Below are the code and all the weights of a small trained network. Each question names an input and a class and asks about switching units off, where a switched-off unit gives its printed mean instead of its output.

import numpy as np


def w(rows, s, z=0):
    codes = np.array(rows[::2]) - 128.0
    scale = np.full(codes.shape[1], s)
    scale[-1] = z or s
    return codes * scale


def f(y):
    return y / 2 * (1 + np.tanh(0.7978845608 * (y + 0.044715 * y**3)))


def log_softmax(a):
    a = a - a.max(-1, keepdims=True)
    return a - np.log(np.exp(a).sum(-1, keepdims=True))


def net(x, mask):
    res = np.array(x, float).reshape(1, 4) / 4 @ E
    y = f(res @ A[0][:, :-1].T + A[0][:, -1])
    res = res + np.where(mask, y, B[0][:, -1]) @ B[0][:, :-1]
    return log_softmax(res[-1] @ U[:, :-1].T + U[:, -1])


A, B = {}, {}
E = w([
[151,28,241],'x0',
[95,1,50],'x1',
[51,142,144],'x2',
[128,129,128],'x3',
],0.014)
A[0] = w([
[25,140,154,204],'N0',
[65,173,194,170],'N1',
[158,104,229,126],'N2',
[129,55,248,179],'N3',
[117,160,101,255],'N4',
[172,220,125,170],'N5',
[112,30,113,183],'N6',
[79,68,237,36],'N7',
],0.015,0.0089)
B[0] = w([
[49,205,107,177],'N0',
[147,241,44,185],'N1',
[204,105,68,216],'N2',
[219,166,216,254],'N3',
[90,78,110,182],'N4',
[103,86,228,205],'N5',
[72,28,164,207],'N6',
[130,199,254,204],'N7',
],0.011,0.023)
U = w([
[96,132,206,252],'0',
[60,180,149,63],'1',
[253,128,101,93],'2',
[157,188,162,85],'3',
[137,66,27,226],'4',
[51,108,68,72],'5',
[176,55,162,46],'6',
],0.017,0.011)

Each question gives the input, the list of numbers given to net, and the class t.
The units are the neurons (one row each of A and B). Each row of codes is followed by its name. A weight is (code - 128) times the scale printed after its matrix; where a second scale follows, it is the last column's (A, B and U).
mask holds one flag per neuron, in row order. A switched-off neuron (its flag False) gives its mean, the last column of its row in B, instead of its output. The means were averaged over made-up inputs and are rounded, as every weight is.
A unit's drop is (log p(t) with every unit on - log p(t) with that unit switched off) / (log p(t) with every unit on - log p(t) with every unit switched off).
The circuit of an input: a set's keep is (log p(t) with only the set's units on - log p(t) with every unit switched off) / (log p(t) with every unit on - log p(t) with every unit switched off). Starting from all 8 units, units are removed one at a time, each time the one whose removal leaves the highest keep (on an exact tie, the one counted first), for as long as the keep stays at least 0.8.
circuit, biggest first: the units of the circuit, biggest drop first
most important unit: the unit with the biggest drop
k most important neurons: the k neurons with the biggest drops, biggest first
drop of u: that unit's drop, to one decimal
input [-4,-3,-1,2], class 0: most important unit	N5
input [2,0,3,5], class 3: circuit, biggest first	[N5; N6]
input [1,-8,4,4], class 3: 2 most important neurons	[N1; N6]
input [-5,4,3,5], class 5: 2 most important neurons	[N2; N3]
input [-6,-7,1,0], class 1: 2 most important neurons	[N1; N3]
input [2,-2,8,6], class 3: 2 most important neurons	[N6; N1]
input [-2,1,-1,-7], class 4: 2 most important neurons	[N7; N3]
input [1,-3,-4,-7], class 2: 3 most important neurons	[N6; N7; N0]
input [-6,8,-3,-7], class 4: 2 most important neurons	[N7; N0]
input [-4,-7,1,1], class 1: 4 most important neurons	[N1; N3; N6; N7]
input [-4,-3,1,2], class 1: 2 most important neurons	[N3; N6]
input [-8,3,4,0], class 5: 2 most important neurons	[N3; N7]
input [-6,3,1,7], class 5: 2 most important neurons	[N2; N3]
input [-4,7,-6,4], class 4: circuit, biggest first	[N3]
input [-1,3,-4,-3], class 4: 3 most important neurons	[N3; N7; N5]
input [8,-2,6,2], class 3: drop of N7	0.3
input [-5,-6,-3,4], class 0: drop of N1	0.0
input [0,-4,6,1], class 1: drop of N3	0.1
